Each row was made from one walk, in order. Every step used is in the known rows, and no mark comes twice. Write each row's walk.
Known rows:
dapif bino nunibe nofu vilav rifep nerob: [-346   20  175  -10 -414 -257 -187 -105  153  -51   82  310 -298 -124
    1 -269  303  186  325  322 -189   80   27  174  -84 -287  -70   47
 -103  232  148  -42 -189   78   -2  -89   23 -404  -49  194  -77  -81
 -214  -70  155  -26  245 -620  246 -252   60  -67   27 -552   28  -82
   36 -233]
vilav bino nofu rifep nerob baliraz mora suba nefelet pidure: [  25  268 -264  -94 -220  196 -270    2 -118   35  174  -20 -232   27
  -15   53   -8  151  202 -303 -557   10   28 -197 -139  176  339 -100
   44 -109  358  -49  -41  123 -372 -211  -36 -186 -140   76  -70  -70
 -314  134 -157  121   56 -328   90   79 -239  126   74 -196 -174  267
 -172  -11]
vilav rifep nerob mora pidure suba: [  38  264 -392  225   65  139  -96  130   63  145  -34  160 -273   70
 -197  -99  -12   49  248 -250 -187 -186  145 -148 -169  175  246   26
  184 -116  469 -227  263   41  -26 -320   63  -81  -65  232   76 -143
 -255  136 -132  108   72 -269   52   78   57 -165   12 -371   18  -46
   58  -66]
suba nefelet mora pidure: [ 168  304 -208   90  -88  327   -6  128 -182  130  109  -91   87   96
  -78   91  -17  112 -147 -308 -381 -189  114 -252    3   93  254  141
  175 -196  226  -52  340  181 -121 -172   25   38   47   11  -37  -41
 -276   63 -221  188  -13  -32  128  290 -188 -113   -4 -141 -109  299
  -83  -66]
nofu vilav rifep bino nunibe nerob baliraz mora: [ -94  200 -110  155  -65 -233 -202 -114 -170 -167  105  474 -303  -96
  132  -36   19  181  296  316 -115  291  144  189 -213  -37 -100 -186
   52  306  186  121  -96  -58  182   -3   55  -98   57  169  -52    6
   -1   84  439  202  223 -348  -57 -135   77  121  125 -298 -100  -76
 -106    4]
rifep bino nunibe nofu nerob pidure suba nefelet mora: [ 247  300  -92  105 -192  274  -62  140 -132  162   66   37 -134   11
  -96   43  143  171 -130 -194 -371 -147 -165 -177  -40   37  303  -36
  114  -42  160  126  105  129 -243 -128   62   69    3  270 -110  -51
 -297   11  -47  215  -82 -271   80  239 -163 -153  -19 -306 -123  241
 -106 -299]
nefelet mora pidure mapemur dapif vilav rifep nerob: [-168  122 -212 -103 -484    1  -99    9  -18   -9  155  146 -119    5
 -201 -108  112  202  195  -27 -466    9   16  -98 -207 -143  144  106
  -62   99  191  -40   87  165  -47 -180  -21 -334 -103   77  -28 -102
 -211  -19   29  -33  261 -275  266  -32  -54  102   60 -451  -76   25
   62 -100]
bino rifep nerob baliraz: [  10   47  -51  123   37 -225 -287  -39 -115 -161   48  145 -187 -150
   -5   87  330  143  347 -138   16   60 -248   32 -165 -108   28   80
  -53  171  239  -60  -21  -27   81   27  117 -206 -127   24   75   55
  159   42  205  -52  305 -354  216 -148   56  114  110 -245  -45 -175
  137  -10]
nefelet mora pidure mapemur vilav: [  23   58 -182 -233 -253  206  129  -25   75  -25  195 -132 -106  110
 -127  -63 -129   89   15 -246 -581    1  -15 -103  -16  103  126  -92
 -102 -158   54 -148   16  126  -34 -212 -193  -86  -41 -106 -191  -16
 -149  131  -32    6  120  283  -62  257 -116  247 -201 -107  -39  136
    3   35]
nerob baliraz mora suba pidure nefelet: [ 189  324 -260  -76   -5   -4 -149    0 -224   95  -12  -22 -215  104
 -222    9 -135  137  -33 -353 -253  -21   91 -298 -126  262  219 -166
  144 -184  336 -175   81   94  -19 -260  -90   91   -2   29  -29  -39
 -139   71 -221  160   -9  201   22  449 -178   67   21 -158  -91  147
  -31   85]
nerob pidure mapemur dapif nofu: [-147  -24  102 -252 -362   55  238 -115  128  -56  190   15  -91  109
 -223 -197 -260  -40 -146   14 -135  255   98 -137    0   47  150 -190
  -77  199  105 -181  -99  174   18 -163 -230 -318  -48   67    5   -2
  -51  145   73  -60  172  -37  202 -153 -161    9  -90 -230   15  -51
  -70   55]
nerob baliraz nunibe rifep bino nofu vilav: [-178   58  497   56 -256 -228 -118 -324  202 -313  149  242 -339 -115
  254 -128  241 -111  428  465 -156  355   11  276   92   -7 -245 -234
  -76  383 -115  -92 -545  230  -73   44   91 -396   27   36 -199  124
 -223   19  175  125  133 -537   44 -208   38  123 -126 -278  202  124
 -131 -236]
vilav nefelet pidure mapemur dapif nofu nerob: [ -87   79 -148 -265 -471  -48  166  -22   43  -96  271    0 -232  130
 -387 -213  -72   37  125 -134 -430   51   42 -195  -76   15  191   20
 -162   86  182   43 -103  159 -255 -158 -180 -189 -153  137  -59 -102
  -83   53  115 -150   93 -117  143 -290  -47   42  -32 -252 -146  -14
 -144 -105]
rifep bino nofu nerob pidure nefelet mora: [ 168  278 -163   56 -300   64   82   24  -15  176   82  119   22   63
  -75   37    3  175 -101 -148 -325 -135  -60 -176  -66    0  206   49
  155   44   59  108  149  194  -93 -180    5   65   46  244  -14   69
 -161   49   -4  237  -28 -113  191  203 -167  -73  -12 -371  -85   73
 -168 -287]
nunibe rifep nerob pidure suba: [ 130  146 -304  136  176  -46  -57  173  138  173 -214  202 -235  103
 -145  -44  139   36  166  -93 -113 -192   81  -53 -156   86  137  -11
  176  -21  294 -180  273  -29  -46 -189    7  -66   12  201   86  -95
  -78   79 -200  118    9 -165   79   25   62  -29  -11 -225   -5 -224
  131  -38]
mora suba nefelet pidure mapemur: [ 216  224 -173 -433 -166  267 -118   31  -68    7   55 -229  -17  125
 -237  -84 -190  -20   85 -431 -430  -92  163 -294   56  197  268  -13
   10 -264  240 -233   33   94 -280 -150 -149   76  -29  -87 -121 -116
 -281  100 -366  -76   19  247  -36  307 -171  267  -20  212 -153  232
   50  -66]
rifep bino dapif vilav nefelet: [ -88  -34  193 -112 -230   43  187 -172   60 -120  231  -29 -346  168
  215   50   63 -105  305   -4 -275  196   74   -1 -170  166  -59 -384
 -116  161 -307  205 -303  163  -90  -81   41 -207  -98 -169 -180  115
  -96  -58   22  188 -111   13  -70  -46   18  555 -126  -81   57  348
 -313  -61]
rifep nerob baliraz nunibe nofu vilav: [-198   62  352   83 -125 -143 -209 -123  194 -292   79  332 -362 -137
  156 -163  269  -80  426  376  -58  322   -2  214   62   60 -275  -36
  -35  154  -23 -122 -366  188  -10   93   15 -307   38   21 -165   29
 -296 -116  248  101  104 -398   61 -142  185   56  -34 -206  138   27
   21  -47]
nunibe nerob pidure mapemur dapif nefelet mora suba: [ 118  231 -393   93  -24  201  119   45  -70  329    8 -112  -75  174
 -187  168  -71  237 -112 -422 -455  -89   -5 -122 -197  267  272 -159
  149 -142  191  -60  335  226  -74  -99  -48  -48   42   26   98  -91
  -94   37 -317   94 -120   58  163  294 -142  247   17 -295 -169  211
  -58  -47]
baliraz mora suba nefelet pidure mapemur dapif nofu vilav bino: [-223    2  268 -231 -372  161   49 -326  153 -121  349   -6 -287   46
  105 -185 -204   -7  -41  106 -415  399  214  -47  -48    3  119 -430
  -35  262  222  -92 -445  264  -37 -164 -103 -308  -23  -72 -181  -53
 -340  191  -54  122   98 -250   36  -44 -155  264  -44 -439    0  300
 -328   12]
bino nunibe rifep nerob: [ -86   60  -84   85 -171 -403 -230  -37  -15  187  -65  168 -216  -90
 -100    3  399  217  260   43 -270  -15 -202  177  -73 -291  -25  113
  -91   40  189   30  135  -60 -149  -84  142 -238 -149  171  -65 -119
    9  -82   30 -111  191 -267  161 -185   15   46    7 -329 -111 -192
  162 -129]
mora suba pidure mapemur vilav: [  40    1 -173 -312 -211   99   35   -5   42  -48  141 -163 -265  121
 -229  -81 -143   88   36 -229 -537   12  -12 -144  -50  178  120 -233
 -155 -161   63 -180 -109  114  -86 -192 -250 -104  -42 -163 -216  -83
 -103  120 -120  -33   39  321 -103  304 -110  244 -220  -21  -30   88
   57   69]
dapif nefelet pidure mapemur vilav: [ -11   37 -207 -376 -306  228  143  -36   85  -33  199 -204 -181  147
  -73  -98 -184   31  136 -327 -584   32  -72 -119  -76  163  133 -160
 -152 -197  -28  -64 -128   99 -197 -156 -246  -94  -98 -117 -170   13
 -137   93  -59  -43   45  352 -183  208  -87  443 -151  -23  -56  182
  -33   65]
baliraz nerob rifep bino nunibe nofu: [-149  112  206  177 -281  -32  -75 -209  119   58  -36  310 -285 -197
   75  -90  325  -47  351  349 -166  272 -279  391  191 -237 -192  -99
 -127  125   38   30 -232    1 -185   18   -4 -414  -39  179 -217 -103
 -195 -144  267   19  103 -483   -5 -118   70  -92 -204 -327  143   61
    7 -227]
nofu vilav dapif bino rifep: [-284 -119  380  -54 -271 -256  150 -289  258 -249  173  177 -170  -69
  247 -136  118   71  179  199 -119  209  -16   93 -170 -215  -89 -328
 -101  293  -33  -87 -304  235   -9 -101   91 -446 -197   42  -17  128
  -11   86    1   18  117 -467  288 -217  -95  109  -55 -424  115  138
 -282 -162]
dapif vilav rifep bino nunibe nofu: [-145   75  323  111 -435  -11 -130 -171  175  -64    3  248 -277 -184
   71  -94  251  -10  310  344 -181  245 -255  319   62 -110  -99 -142
 -174  153   -5    9 -304   51 -143  -40    0 -424 -113  219 -222  -35
 -319 -148  212   47  142 -556   58  -82  -41  -79 -180 -431  189   91
  -33 -329]
mora suba nefelet pidure mapemur vilav: [  45   70 -212 -411 -231  229   19  -40   67   -4  176 -245 -205  137
 -159 -106 -144   81   26 -365 -673   29  -14 -164  -42  227  247 -201
 -147 -267   73 -194  -92   86 -181 -243 -273  -68  -96 -139 -204  -68
 -193  138 -163  -74   76  318 -122  291 -189  359 -171    3  -94  225
  -16   94]
mora suba pidure mapemur dapif: [ 101   82 -154 -275 -265  114  206   69  -62  -47  151 -109  -83  117
 -315 -103 -223  -11 -114 -410 -268  145  -47 -276  -58  143  165 -238
  -73   -5  204 -154    2  195  -35 -187 -198 -142  -46 -157 -147 -210
  -33  100 -149 -208   55  184   33  211 -242  217 -181  -13  -88  167
   12   50]
nefelet mora pidure mapemur vilav bino nunibe nerob rifep: [-191  150 -176  -20 -236   -6   98 -307  -20  214  114  147 -280   29
  -56    7  260   95  156   70 -485  164  -58  160  107 -386  -20 -128
 -136   -1  199    8   -4   -9 -159   18 -115 -393  -84   92 -159 -134
  -33   27   53  -62  234 -142   79    1  105   54 -101 -416  -33   27
    7  -57]
nefelet mora suba pidure mapemur: [ 237  179 -170 -230 -134  176  -90   93 -139   11   27 -136  -66  108
 -355   13 -198   65   31 -297 -320 -160  104 -295    3  164  138  -63
   48 -160  230 -169   55  191 -176  -60  -91   68   61  -88 -108 -100
 -196   81 -335   49  -90  232   28  395  -84   55  -81  139 -104   97
  131 -141]
baliraz nerob rifep bino nofu vilav mapemur: [-240  -21  242 -159 -236 -162  -11 -430  238 -268  222  171 -323   44
  234  -76   73  -61  427  278 -278  172   91  150   -9  -40 -145 -239
 -120  355 -342   85 -400   71  -88  119 -120 -415   67  -18 -159   80
 -260   27  159  157 -103 -327  -22 -284   46  422 -164 -173   69   87
 -185  -86]
nofu vilav nefelet mora: [  -3  147   21   19 -144  230  204  -38  -38   64  257  -16  -90  129
  105   50   22  110  -13 -164 -249  -50  -27  -84 -141   69    3 -128
  106  -34 -200  297  -69  216 -121   81   51  153   42    5  -27  185
 -114  -14   41  299 -219  -23   -5   85   44  155  -29  -24 -150  328
 -222 -154]
dapif vilav nefelet pidure suba mora: [  11  256 -326  152  -54  420  -33   32 -257   68   97 -135 -213   -1
 -141  104 -134  191  104 -371 -345 -187  -94 -254 -275  256  159 -336
   66 -191   67  170   31  222 -190  -24   27  110  -17  197   16  127
 -173  100 -129  491 -260  -95  -54  270  -24 -123  -29 -126 -222  277
  -66    6]
nefelet pidure mapemur vilav: [ -11   13 -176 -385 -270  191   91  -47  124  -71  185 -150 -147  107
 -122 -137 -168   32  106 -245 -547   46  -60 -107  -53  134  118 -139
 -162 -196  -21 -107 -134   73 -143 -171 -268  -68  -88 -107 -186   -2
 -137  129  -17  -63   85  307 -140  175  -90  303 -182   25  -56   88
   -1   63]
nerob rifep bino nunibe nofu vilav mapemur nefelet: [ -75  127  137 -265 -248   -5  144 -117  124  -81  238   -2 -454   57
  216  -98   83 -108  365  -90 -213  160 -173  114  -76   -1  -39 -296
 -156  255 -111  142 -288 -120 -273  -19 -228 -418  -40   30 -267 -126
 -140  -87  102  117   14 -169 -186 -110 -208  531 -236 -222  -70  259
 -263 -101]
dapif nefelet mora suba pidure mapemur vilav bino nunibe: [ -25    8  204    2 -311  143  -38 -301   42  185  170 -216 -290    9
 -134   65   14  184   24 -139 -509   93 -245   64  -61  -87  197 -331
 -109   26  177   45 -161  116 -124 -116  -40 -168 -142  146 -235 -138
 -134   98  -63   70   56 -127   35  224 -129  118  -99 -555   15   80
  -99 -257]
vilav nefelet mora suba pidure mapemur dapif nofu: [-127   80   23 -242 -388  238  242 -133  -24   33  293 -153 -193  149
 -323 -134 -271   50 -153 -205 -355  205  -24 -239  -94  163  227 -314
  -60   59  126  -65 -159  307 -146 -143 -197 -255  -96   40  -17   30
 -134  129  -14   35    4    6  164   -4 -173   35 -129 -209  -63  209
 -120    9]
nerob pidure mapemur vilav bino nunibe: [ -52 -113  307  -48 -257  -66  -35 -316  238   85  105  -25 -232  -20
  -68  -38   59   82   56   82 -298  160  -94  173   30 -208  104 -231
 -144  153  137  -58 -127  -37   67 -156  -99 -191 -113  157 -251 -187
  -14  134   77  -20  225 -173   74   30  -86   81 -113 -494   76 -196
  -56 -215]
mapemur vilav rifep nerob pidure nefelet mora: [  65  227 -271   -3 -275  108   65   40   -4  216  100   89   22   84
 -101    5   -6  285 -164 -210 -379 -129  -49 -206 -184    3  261   75
  137 -120   76   39  222  149    3 -183  -77   57    6  196   49   76
 -132   38   -8  219   34   -1  191  269 -132  -27   37 -351 -119   63
  -68 -115]
baliraz nunibe rifep bino dapif nofu nerob pidure nefelet mora: [  98  234  -31  121 -262   -1   22  -63   -8  121  100  138  -15   21
  -82   47   48  173  -37   46 -351   45 -104 -140  -91   54  188   49
  104   -6   78   41   53  260 -125 -111   73  -87  -21  271  -18  101
 -206   -7   23  241  -26 -142  224  122  -92 -121   -3 -340   -7  105
 -141 -238]
nefelet mora suba pidure mapemur vilav bino dapif nofu: [-208 -104  308  -97 -408  170   91 -242  101  -97  253 -127 -227    9
  -72  -18 -242   77  -34  193 -355  271   16 -143  -97  150  187 -371
  -94  177   54 -104 -425  403  -92 -111  -65 -402  -63   12  -52  192
 -324  155   13  209  -34 -203  193  -67 -150  -44 -117 -374  129  145
 -260 -109]
nefelet mora pidure mapemur dapif nofu vilav rifep: [-268  102  214 -165 -551  105  112 -199  158 -234  268  119  -71   29
  -93 -273 -100   77   55  273 -273  179  272  -39  -70  -30  106  -66
  -49  138   94 -204 -286  273   11  -35 -127 -351    4   89   18   90
 -309   59   27   74  194 -458  200 -116  -69 -105  -24 -302   65  231
 -110 -205]
rifep nerob baliraz mora suba pidure: [ 118  216 -384  107   69  -26 -268  220 -282   58   -4  124 -297   69
 -233  107  -69  199  115 -159 -260 -126   82 -212 -220  226   99 -119
  136  -54  331   -9  143  113 -123  -94  -24  -21   85  -37  -19 -118
  -99   77 -140  200 -109  -50   45  248  -50 -102   17  -72 -130  -26
   55   67]
suba nefelet mora pidure mapemur vilav dapif nofu: [-195    2  103 -264 -480  256  226 -189   64  -97  328 -139 -217   83
  -93  -76 -193  -16  -74  -41 -556  318   39 -155  -91   61  274 -284
  -74  104   26  -97 -163  339 -112 -173 -174 -349 -154   41  -74  124
 -262  159   68  148  113    5  178  -38 -158  129  -72 -341   34  224
 -252   36]
nerob baliraz nunibe nofu: [-102   59  198  272   13   13 -297 -101   79 -179  -31  211 -213 -266
   24    9  242  -93  393  217   23  364 -325  200   84  137 -150  105
  -78  -34  155 -144 -245  102  -67  156   23 -307 -138  148 -100  -24
 -176 -178  350   32  118 -301   23  -60  209  -48  -16  -95  254    0
  174   32]
vilav dapif nofu rifep bino nunibe nerob: [-158   61   98  -33 -344 -229   -8 -330   28   26   79  184 -363  -85
 -174 -137  216   87  248  285 -303  320  -35  224  -74 -277   39 -236
 -142  221   33   94  -49   74   -2 -100  -25 -394 -158  317 -152 -169
  -25   34  233  -12  192 -398  208 -264   42  -54  -38 -542  -65 -146
  -95 -269]
nofu vilav bino nunibe nerob: [-155   28  166   -2 -194 -245  -97 -387   91   58   25  131 -326  -86
 -142 -158  199  126  151  240 -212  262   63  188  -70 -266  -23 -185
  -80  145   82   49  -63   45  115  -56  -69 -188  -79  225 -128 -191
  -52   36  167   -2  164 -287  138 -183  106   31   51 -556  -75 -221
  -65 -178]
dapif bino rifep nerob pidure suba: [  39   94 -170  106  145  -40  -28  103  196  122 -157  220 -250   87
 -102 -128  102   69  159  -58  -69 -200   94  -76 -181   36  132  -96
  163   83  296 -196  187   17    3 -254    9 -139   -9  237   92  -82
  -65  138 -172  121   36 -292  180    2   26  -89   -5 -382   35 -219
   53  -86]

Which walk is each row?
[-117   72   30 -211 -376  231  182 -112  -26    8  243 -123 -116   98
 -338 -133 -290   63 -210 -124 -309  201  -44 -233  -69  139  227 -269
  -52   74  151 -123 -141  301 -118 -137 -191 -269  -66   67    5   30
 -171  142  -23    9   42  -35  205    5 -206  -96 -106 -243  -46  132
  -80    9]  nefelet mora suba pidure mapemur dapif nofu
[ 153  206 -172 -303 -345    6   95  177  -65  -19  222  -73 -430  100
 -216 -124 -211  -44  271 -302 -282   42   51 -261 -122  197  187 -208
  -70  148  295  -71  -98   85 -293 -299 -176 -255  -44   -7 -207 -260
  -99   56  -98   61   59   65  -83   91 -273  310 -140 -167 -151  148
 -209 -154]  rifep bino dapif nofu nerob mora suba pidure mapemur nefelet
[ -93  218 -179 -108 -270  266    2  -20    6  -82  238  -29 -249   87
   44  -37  -28  -36  435 -392 -417  143 -243 -146 -241  267  116  -35
  -15  -98   22  134 -125  225 -372   40 -140 -287 -125   32  -49   13
 -308  -51   37   50  -85 -132  -37  -38   -2  431   13 -174  -55  259
 -103   33]  rifep nerob baliraz nunibe nofu vilav mapemur dapif nefelet pidure
[ -80  150  -70 -179 -359 -112 -102 -294   32   70   51   94 -306  -60
 -281 -245  153  144  285  117 -466  185  -38  142  -96 -199   97 -126
 -160    9   87   40  -37   24  -48 -130 -158 -231 -115  258 -183 -216
  -94   51  168  -83  212 -228   58  -80   45   38  -67 -423  -93 -120
   31 -282]  nefelet pidure mapemur vilav rifep bino nunibe nerob
[ -83  125 -361  208 -200 -175  -75   50  135  123  192  283 -282   43
   -9  -15   40  152  265 -216 -341  -71  157  -75 -133  -43  138   98
   41   15  387 -121  322   83   36 -408   54 -293 -110   38  -67 -209
 -110  154   32   43  225 -260  183  -33  -41    9  -48 -542  -27 -127
  -73  -17]  mapemur vilav bino rifep nerob mora pidure
[ -38   78  -52  -42 -100  -92 -184  -85  -79 -201  171  102 -178 -105
  -59  -45  208  125  338 -293 -107  141 -285  -82 -204  -92   71  -10
 -101  172  313 -107 -101   56   29  -56   13 -292 -169   16   14   14
   76  119  130 -134  352 -334  250 -129  -28  199   53 -305  -80  -94
   85   -3]  nefelet pidure mapemur dapif bino rifep nerob baliraz
[-210  -44  250   47 -425 -137   59 -164  214 -205  197  252 -254  -85
   90  -16  163   97  245  164 -129  193 -197  181   40 -116  -48 -187
 -263  139   43  -60 -249   12 -135  -75   -3 -604 -253  247 -217  -69
 -168  -67  114  -45  126 -615  204 -229 -165  -44 -204 -344   21  100
 -106 -187]  vilav mapemur dapif bino nunibe nofu rifep
[  17  203 -340 -161 -226  149 -198   13   12  158  200  -76 -270   79
  -65  -40   -9  187  111 -452 -617  -60  -11 -255 -198  164  402 -100
   -2 -258  284  -54   52  118 -354 -318  -93 -136 -184   11  -71 -140
 -274  143 -216   20   20 -160   70  141 -224  143   10 -246 -176  234
 -157    6]  mapemur vilav bino rifep nerob mora suba nefelet pidure
[ 196  265 -232 -347 -365   92 -152   36  -10   -6  144  -46 -189   92
 -228 -117 -147   -6  263 -380 -510  -78  157 -267   59  158  276   -9
  -36  -80  300 -169  -21  124 -339 -268  -90  -45  -63   20 -197 -188
 -313  138 -222  -88   79    9   -1  170 -176  247  -56  -22 -135  154
  -38 -230]  rifep bino nofu nerob mora suba nefelet pidure mapemur
[  55  151 -183  -20 -393   68  219  -31   46  108  272   42 -205  124
  -10   65  105  172  130 -201 -599  -52 -152  -47 -135    4   95  -98
  -45   27  -71  248  -31  207 -246  -73  -15  -68  -75   81 -146   83
  -57   27   92  210  -75  -56    9   47  -35  301 -178 -194 -110  231
 -176 -262]  nunibe rifep bino nofu nerob pidure mapemur vilav nefelet mora
[  28  108 -300 -378 -225  191   10    1   24    1  183 -135 -228  144
 -106  -90 -223  126   36 -312 -704   47   54 -152  -87  251  219 -234
 -101 -230  106 -144  -59   68 -171 -270 -251  -34  -71 -118 -204  -59
 -196  155  -79   -5   65  336 -174  292 -197  392 -142    3 -130  225
  -62  148]  baliraz mora suba nefelet pidure mapemur vilav
[ -25   91 -155   12 -107  -42 -264  -36 -101 -192  130   79 -198  -92
 -123   -7  231  125  364 -169 -199   95 -113  -19 -141  -47  119  147
  -98   92  351 -193  -22  -10  141  -28  -36 -251  -85   -9   -4  -26
   15   75  159  -68  412 -259  154  -42   69  173   66 -268  -13 -115
  201   16]  mora pidure mapemur vilav rifep nerob baliraz
[  -5  181 -212  312   41   95  -62   -1 -169  154  -50   85 -220  -77
 -186   37  -23  295  -19 -120 -116 -171   13 -125 -192   35  111 -288
   89   13  217   33  218  128  105  -75   20   21   82  373   23  -38
   -8  152  -66  431 -100 -287  142  180  -10 -345   -6 -421 -180  -91
   30  -77]  dapif bino nunibe nerob pidure suba mora
[ -39    3   81  119 -240 -114 -129 -192  -18 -339  222   88 -267 -111
  -66   79  198   25  273  -44 -156  281 -237  -14 -134  -10   67  -73
 -184  359  209  -33 -294   92   55   -4  -27 -311 -172   69  -50   18
   17   81  270  -63  328 -426  195 -250  -17  184   75 -490   39 -125
 -105  -36]  mapemur dapif vilav bino nofu nerob baliraz
[ -20    4  -91 -355 -444  179  192  -41  106 -148  270 -122 -236  115
   55  -68 -135    9  265 -179 -610  108  -83  -63  -54  143  111 -259
 -220  -62  -77  -44 -281  161 -229 -190 -142 -301 -115 -133 -267   34
 -186   90  -38  -26   50  136 -155  141 -155  447 -251  -61   -7  299
 -138  -76]  nofu rifep bino dapif nefelet pidure mapemur vilav
[  61  350 -203  100 -258 -249 -123 -142   53  130   75  187 -250   23
 -140  -95   69   45  260 -183 -390   73   98 -102   42   80  175  101
   51  -80  404 -244  153  117  -77 -434   52 -195 -157  231 -139 -173
 -218   37  -45   17  216  -94  117  144 -104   47  -45 -484   58   71
  -70 -122]  baliraz nunibe rifep bino nofu nerob mora pidure nefelet
[ -19  140 -133 -301 -338  215   41  -79  -35 -122  216  -23 -184  187
  -86  -19 -236   28  -50 -206 -554  252   86 -225 -208  278  163 -398
  -83   19   -1  -93  -73  171 -124 -270 -180 -209 -110 -120 -153  -57
 -291   72 -167    8  102  173   37  209 -290  448  -10 -207 -125  287
 -200  207]  baliraz mora suba nefelet pidure mapemur dapif vilav
[  76  242 -163  -52  -92   79  -74   74  -95   87  119  -14 -328   76
  -83 -147   61  106  -63 -452 -314  -33  100 -333  -87   97  378 -178
   55  -49  454 -234  137   86 -103 -464   35 -168 -165   96  -96 -224
 -221  143 -222  -31  138 -195  100  182 -257   97    6 -410  -88  301
  -99   51]  mapemur dapif bino rifep nerob mora pidure suba nefelet
[  83  185 -207   78   46 -166 -367   28 -139  219   43   -6 -324   11
  -84   77  183  188   -5 -279 -343   50   78 -139  -14  189  307  -30
    9 -186  371 -216  183    4 -139 -250  101 -106 -140   39  -90 -286
 -129   -9 -209  -60   81  -65   72  191 -131  154  104 -174 -105  205
   46  120]  baliraz nunibe rifep nerob mora suba nefelet
[-252  -42  101   54 -479  -68   -4 -400  295  -43  220  110 -314 -102
   29  -77  -74   18  300  133 -446  296   48   87   29  -81   35 -202
  -97  280  171 -157 -287  239  -20 -276  -87 -428 -147   85 -158  -65
 -175  193  232  107  207 -317   74 -148  -46  234  -99 -585  174  -52
 -205  -88]  baliraz nerob mora pidure mapemur vilav bino nofu
[ 168  164   60  -33  -62  -16 -165   35  -39  -19  -10   13 -332   45
  -92  -73  157  -18   43   22 -306   80  134 -188   24  171  320 -119
   13   26  286 -218  -63   99 -205 -232   45 -206  -80  159 -136 -151
 -244   37 -161   71   37 -220   39   73 -124   33   -5 -191   64  210
  -57  -75]  baliraz nunibe rifep bino dapif nofu nerob pidure suba nefelet
[  75  188  -91  358  106  192 -106  -85 -147  190   37 -145 -115  -14
   48  314  146  187  124 -178 -394   81 -304   68 -170  310  169 -174
   76  -93  147  -16   -5  254 -173   78  222 -186  -39   35   48   71
 -157  -49 -209  165 -136 -198   87  225  -52  173   -3 -246   34  396
  -61 -122]  nerob baliraz nunibe rifep bino dapif nefelet mora suba
